W =
[[699 729 186 646 731 416  27 336  85]
 [498 393 820 470 297 310 760 427 821]]
W[-2,0] = 699
W[-2] = [699, 729, 186, 646, 731, 416, 27, 336, 85]
W[-2,-2] = 336
W[0,4] = 731
W[-2,2] = 186
W[-1,-9] = 498

arr =
[-59 103 -11 -58 110 -328 -64 183 -173 174 -180 235]
[215 -306 254 -64 -35 -252 -115 223 113 -268 -4 -146]
[-200 267 -185 103 31 -173 113 102 -158 305 -106 436]
[-23 -25 -85 325 -277 121 288 -35 223 -95 246 55]
[-60 66 -40 26 28 -158 13 102 -77 108 -62 179]
[45 -155 17 222 -222 57 181 31 216 -165 213 -47]
[62 -166 20 287 -290 94 232 14 279 -216 270 -73]
[-110 174 -34 -77 168 -465 -87 250 -252 275 -253 349]
[-115 153 -77 3 79 -253 1 143 -159 217 -141 288]
[-194 180 -277 476 -325 164 454 -99 190 91 278 299]
[-227 208 -283 439 -278 118 422 -79 131 142 229 345]
[86 -174 60 198 -230 55 162 49 227 -201 194 -77]
[16 -17 17 40 -36 -77 27 67 27 -19 1 44]
arr[0, 0] = -59
arr[7, 6] = -87
arr[8, 3] = 3
arr[5, 9] = -165
arr[:, 9] = [174, -268, 305, -95, 108, -165, -216, 275, 217, 91, 142, -201, -19]
arr[6] = [62, -166, 20, 287, -290, 94, 232, 14, 279, -216, 270, -73]
arr[6, 7] = 14
arr[8, 2] = -77
arr[:, 7] = [183, 223, 102, -35, 102, 31, 14, 250, 143, -99, -79, 49, 67]
arr[7, 4] = 168
arr[8] = [-115, 153, -77, 3, 79, -253, 1, 143, -159, 217, -141, 288]
arr[2, 0] = -200
arr[5, 4] = -222
arr[2] = [-200, 267, -185, 103, 31, -173, 113, 102, -158, 305, -106, 436]
arr[10, 6] = 422
arr[12, 2] = 17
arr[5, 3] = 222
arr[11, 8] = 227
arr[12] = [16, -17, 17, 40, -36, -77, 27, 67, 27, -19, 1, 44]
arr[7, 10] = -253
arr[:, 10] = [-180, -4, -106, 246, -62, 213, 270, -253, -141, 278, 229, 194, 1]
arr[3] = [-23, -25, -85, 325, -277, 121, 288, -35, 223, -95, 246, 55]
arr[11, 10] = 194
arr[8, 9] = 217
arr[1, 4] = -35
arr[12, 1] = -17
arr[8, 10] = -141
arr[:, 5] = [-328, -252, -173, 121, -158, 57, 94, -465, -253, 164, 118, 55, -77]
arr[4] = [-60, 66, -40, 26, 28, -158, 13, 102, -77, 108, -62, 179]
arr[10] = [-227, 208, -283, 439, -278, 118, 422, -79, 131, 142, 229, 345]
arr[0, 5] = -328
arr[2, 9] = 305

m =
[[ -40.3  -33.4  -10.1    8.8 -123.5   40.4  200.8  107.7  -66.6   10.3]
 [ -40.3  -84.1   17.5  -35.9  149.7  -44.9  200.8  -78.6  112.1   10.3]
 [ -40.3  -84.1   17.5 -147.4  109.2   30.0  200.8  -58.9 -134.9   10.3]
 [ -40.3  -84.1   17.5  -31.5  124.8   30.0  200.8  -58.9  112.1   10.3]]
m[0,0]	-40.3
m[3,5]	30.0
m[:, 1]	[-33.4, -84.1, -84.1, -84.1]
m[2,1]	-84.1
m[1,5]	-44.9
m[0,3]	8.8
m[2,0]	-40.3
m[0,6]	200.8
m[:, 7]	[107.7, -78.6, -58.9, -58.9]
m[2]	[-40.3, -84.1, 17.5, -147.4, 109.2, 30.0, 200.8, -58.9, -134.9, 10.3]
m[3]	[-40.3, -84.1, 17.5, -31.5, 124.8, 30.0, 200.8, -58.9, 112.1, 10.3]
m[2,6]	200.8
m[3,7]	-58.9
m[1,1]	-84.1
m[2,7]	-58.9
m[:, 4]	[-123.5, 149.7, 109.2, 124.8]
m[0,8]	-66.6
m[2,4]	109.2
m[2,3]	-147.4
m[1,2]	17.5
m[3,3]	-31.5
m[0,4]	-123.5
m[3,0]	-40.3
m[0,5]	40.4
m[1,6]	200.8
m[:, 2]	[-10.1, 17.5, 17.5, 17.5]

M =
[[894 855 269 775 490 269 576]
 [927 872 265 827 457 276 582]
 [907 879 297 801 453 319 591]
 [971 857 290 813 455 232 592]
 [851 874 342 802 474 285 610]
 [928 845 298 810 455 270 586]
 [881 861 306 828 475 273 579]
 [899 893 319 795 486 265 593]
 [907 819 287 808 483 246 597]]
M[0, 0]: 894
M[8, 5]: 246
M[6, 1]: 861
M[:, 3]: [775, 827, 801, 813, 802, 810, 828, 795, 808]
M[0]: [894, 855, 269, 775, 490, 269, 576]
M[2]: [907, 879, 297, 801, 453, 319, 591]
M[3, 0]: 971
M[2, 0]: 907
M[6, 6]: 579
M[0, 4]: 490
M[3]: [971, 857, 290, 813, 455, 232, 592]
M[7, 1]: 893
M[0, 1]: 855
M[1, 1]: 872
M[4, 0]: 851
M[8, 3]: 808
M[:, 0]: [894, 927, 907, 971, 851, 928, 881, 899, 907]
M[7, 0]: 899
M[5]: [928, 845, 298, 810, 455, 270, 586]
M[4, 3]: 802

B =
[[-276 -201  404  411  -57 -637   88 -235  221 -223 -521  274]
 [  31   -4 -559 -209  211 -266  -80 -183  -73   63   90  202]
 [ -58 -138 -290  468 -210   85 -340 -639 -313 -175   93  -41]
 [-250 -254 -189  271  494   65  246  181 -384  178 -104  152]
 [ -24  -71 -195   58 -591 -234  -31 -370  279  513   85  -10]
 [-426 -138   79  345 -273  175  178  288 -534  305  -47  634]
 [  74 -227 -183  457 -303   66 -123 -642 -117  149 -118  185]]
B[0, 0]	-276
B[2, 0]	-58
B[5, 6]	178
B[3, 4]	494
B[:, 1]	[-201, -4, -138, -254, -71, -138, -227]
B[0, 2]	404
B[5]	[-426, -138, 79, 345, -273, 175, 178, 288, -534, 305, -47, 634]
B[4, 6]	-31
B[6, 5]	66
B[:, 2]	[404, -559, -290, -189, -195, 79, -183]
B[0]	[-276, -201, 404, 411, -57, -637, 88, -235, 221, -223, -521, 274]
B[1, 10]	90
B[5, 10]	-47
B[1, 4]	211
B[1, 8]	-73
B[:, 7]	[-235, -183, -639, 181, -370, 288, -642]
B[6, 9]	149
B[:, 3]	[411, -209, 468, 271, 58, 345, 457]
B[3, 5]	65
B[5, 0]	-426
B[4, 7]	-370
B[4]	[-24, -71, -195, 58, -591, -234, -31, -370, 279, 513, 85, -10]
B[:, 0]	[-276, 31, -58, -250, -24, -426, 74]
B[1, 2]	-559
B[5, 2]	79
B[4, 2]	-195
B[4, 10]	85
B[6]	[74, -227, -183, 457, -303, 66, -123, -642, -117, 149, -118, 185]
B[1, 5]	-266
B[5, 1]	-138
B[4, 4]	-591
B[6, 7]	-642
B[5, 5]	175

X =
[-217 34 -314 402 -123 323]
[-96 38 -304 421 -278 480]
[-99 50 -317 379 -384 470]
[-288 195 -217 82 318 -143]
[22 -195 -108 133 -58 13]
[-92 336 -136 -28 -219 462]
[-267 255 -244 54 265 -279]
[234 50 398 -420 41 -54]
[94 -134 177 -108 -140 23]
[180 81 -156 204 -382 584]
[217 121 328 -497 261 -276]
[185 141 306 -356 301 -338]
[92 236 138 -471 352 -293]
[166 -135 14 245 -428 483]
X[0,0] => -217
X[11,4] => 301
X[13,0] => 166
X[9,2] => -156
X[7,0] => 234
X[11,2] => 306
X[10] => [217, 121, 328, -497, 261, -276]
X[12] => [92, 236, 138, -471, 352, -293]
X[6,3] => 54
X[5,2] => -136
X[12,4] => 352
X[0] => [-217, 34, -314, 402, -123, 323]
X[8,2] => 177
X[4,0] => 22
X[5,0] => -92
X[:, 4] => [-123, -278, -384, 318, -58, -219, 265, 41, -140, -382, 261, 301, 352, -428]
X[:, 1] => [34, 38, 50, 195, -195, 336, 255, 50, -134, 81, 121, 141, 236, -135]
X[0,5] => 323
X[8] => [94, -134, 177, -108, -140, 23]
X[10,4] => 261
X[8,1] => -134
X[10,5] => -276
X[2,2] => -317
X[1,3] => 421
X[:, 5] => [323, 480, 470, -143, 13, 462, -279, -54, 23, 584, -276, -338, -293, 483]
X[:, 3] => [402, 421, 379, 82, 133, -28, 54, -420, -108, 204, -497, -356, -471, 245]
X[12,2] => 138
X[0,4] => -123
X[8,5] => 23
X[:, 0] => [-217, -96, -99, -288, 22, -92, -267, 234, 94, 180, 217, 185, 92, 166]
X[5,1] => 336
X[1,0] => -96

grid = [-186 -312 -432 -424 12 188 -538 -19 -177 71 -498 -32 192 219 -296]
grid[0] => -186
grid[12] => 192
grid[1] => -312
grid[6] => -538
grid[11] => -32
grid[4] => 12
